Each row, then roughly how far along a hidden order it lies, from 0 to 12
[-2.28  0.70 -5.25 -2.05  2.09  0.02 -1.66 -2.80 -1.22 -0.39  1.11  0.53
  1.16  0.97  1.60  2.40] => 6
[-0.86  1.25 -9.76 -2.61  2.72  1.28  2.66 -1.91 -0.23 -0.10  1.53  0.51
  0.55  0.67  0.89 -0.50] => 12
[-2.69  0.86  2.94  1.10 -0.19  0.54 -0.86  0.35 -0.67 -1.56 -0.07 -0.17
  0.11 -1.14 -1.59 -0.39] => 0
[-0.33  1.71 -6.41  0.63  1.58  0.92  1.36 -1.00 -1.49 -1.72  1.01  0.41
  0.34 -0.63  5.82 -1.26] => 3
[-2.45  0.22 -6.80 -1.27  3.26 -0.22  2.43 -2.34 -0.85  0.01  0.66  0.24
  0.21  0.55  6.41 -0.33] => 2
[-0.86  0.56 -6.40 -5.68  1.67  0.20  3.78 -0.97  0.99 -0.55  0.51 -0.07
  0.81  0.52  8.15 -0.46] => 8
[-1.07  1.87 -7.04  1.06  3.54  0.07  0.83 -2.20 -0.19 -0.26  1.03  0.74
 -0.98  0.54  6.55  0.84] => 9
[-2.55  0.70 -8.16 -0.68  2.85  0.21  2.07 -2.46 -1.21 -1.23  0.81  0.11
  0.66  0.43  6.06  1.94] => 5
[-1.36  1.18 -2.58  1.06  1.51  0.71  0.02 -4.60 -0.06 -1.39  0.35  0.75
  0.08  1.42  0.85  0.91] => 9
[ 1.34  1.36 -7.33 -1.43  3.67  0.14  2.85 -1.32 -1.60 -0.85  0.58 -0.16
 -0.38  0.14  6.78 -3.80] => 8
[-3.05  0.66 -4.98 -4.04  2.10 -0.55 -1.05 -0.18  0.27 -1.06  1.70  0.93
  0.89  0.24  1.14  0.55] => 6
[-1.52  1.48 -0.53  2.16  1.60  0.60 -1.61 -2.38 -0.18 -1.06  1.46  0.28
 -0.57 -0.90 -1.53  2.90] => 7
[ 0.67  1.01 -2.54 -3.88  2.47  0.12 -1.97 -0.01 -0.78 -0.77  1.32  0.45
 -0.33  1.19  3.94  2.13] => 7
[-0.74  0.97 -2.58 -3.45  3.73 -0.10 -0.30 -3.31 -0.40 -0.05  1.16  0.24
 -0.51  2.19  4.78  2.34] => 6
[-2.37  0.38 -6.57 -7.79  2.27 -0.13  0.49  0.21 -1.81  0.44  0.95  1.37
  0.46  0.24  5.41  1.19] => 9
[-2.26  1.15 -6.07 -0.16  2.43  0.17  0.52 -1.07  0.18  0.03  1.24  0.36
 -0.18 -0.24  0.84  2.38] => 7
[-1.27  1.27 -5.39  0.67  2.55  0.40  0.58 -1.17 -0.46  1.01  1.36 -0.25
 -0.87  0.44  4.26 -0.49] => 3
[ 0.37  0.59 -5.81  2.44  2.91  0.64  2.06 -1.95 -1.47 -0.20  0.80 -0.34
 -0.39 -0.23  3.83 -2.63] => 9
[ 0.89 -0.25 -1.74 -2.98  0.33 -0.93 -0.21 -0.84 -1.09  2.14 -0.57 -0.24
  0.27  2.49  5.73  0.98] => 2
[-2.66  0.85 -7.80 -1.35  3.81 -0.65 -1.23 -1.62 -1.60 -0.33  0.83  0.25
  0.85 -0.45  2.28  2.68] => 5
[-0.72  0.81 -5.33  2.01 -0.02  0.60  1.19 -0.40 -1.72 -0.89  0.60  0.14
  0.79  1.09  5.42  0.38] => 3
[-2.55  0.49 -5.93 -3.70  3.70 -0.32 -0.87 -2.26 -0.92 -0.67 -0.12  1.15
  0.74  0.73  4.03  3.33] => 6
[-0.08  0.02 -1.58 -2.73  2.24 -0.50 -0.31 -3.06 -2.68  0.06  0.94 -0.47
  1.54  1.00  6.01  2.24] => 2
[-0.50  1.07 -8.61 -4.81  4.48 -0.75  1.12 -0.04 -1.70 -0.48  0.40  0.39
 -1.77  1.39  8.59 -0.59] => 6
[-2.46  0.29 -6.63 -6.23  3.24 -0.40  1.03 -2.42 -0.19 -0.08  0.08  0.18
  0.48  1.75  8.71 -0.64] => 7
[-1.63  0.93 -3.09  0.78  1.04  0.59  0.52 -1.37 -0.61 -0.70  0.50 -0.18
  0.39 -1.63  4.10  0.35] => 3
[-1.84  0.64 -7.44 -0.02  4.90  0.40  2.35 -1.32  0.00  0.60  1.42  0.15
 -0.65  1.96  6.81 -2.03] => 7
[-1.89  0.91 -6.02 -3.63  2.39  0.22 -0.60 -0.15 -1.33 -0.75  1.71  1.16
  0.21  0.76  0.00  0.62] => 12
[-1.32  1.89 -2.14  4.72  1.12  0.67  0.75 -0.93 -1.07 -0.82  0.55  0.16
 -0.60 -1.08  2.63 -1.62] => 5
[-0.90  1.40 -4.52  1.00  1.36  0.97  1.56 -1.93 -2.11 -1.18  1.23  0.28
  0.72 -0.69  3.02 -1.46] => 6
[-2.31  0.08 -7.12 -1.46  1.11  0.99 -0.69  0.08 -1.21  0.50  1.72  0.18
  1.31 -0.58  0.89  0.30] => 10
[-0.33  0.79 -0.76  1.99  0.84  0.54  0.15  0.09 -1.60 -3.14  0.13  0.16
 -0.61 -0.87  2.18 -1.94] => 1
[-2.41 -0.43 -1.57 -0.69  2.79 -0.27  2.92 -0.46 -2.02 -0.12 -0.18 -0.47
  0.08  2.39  2.51 -1.93] => 7
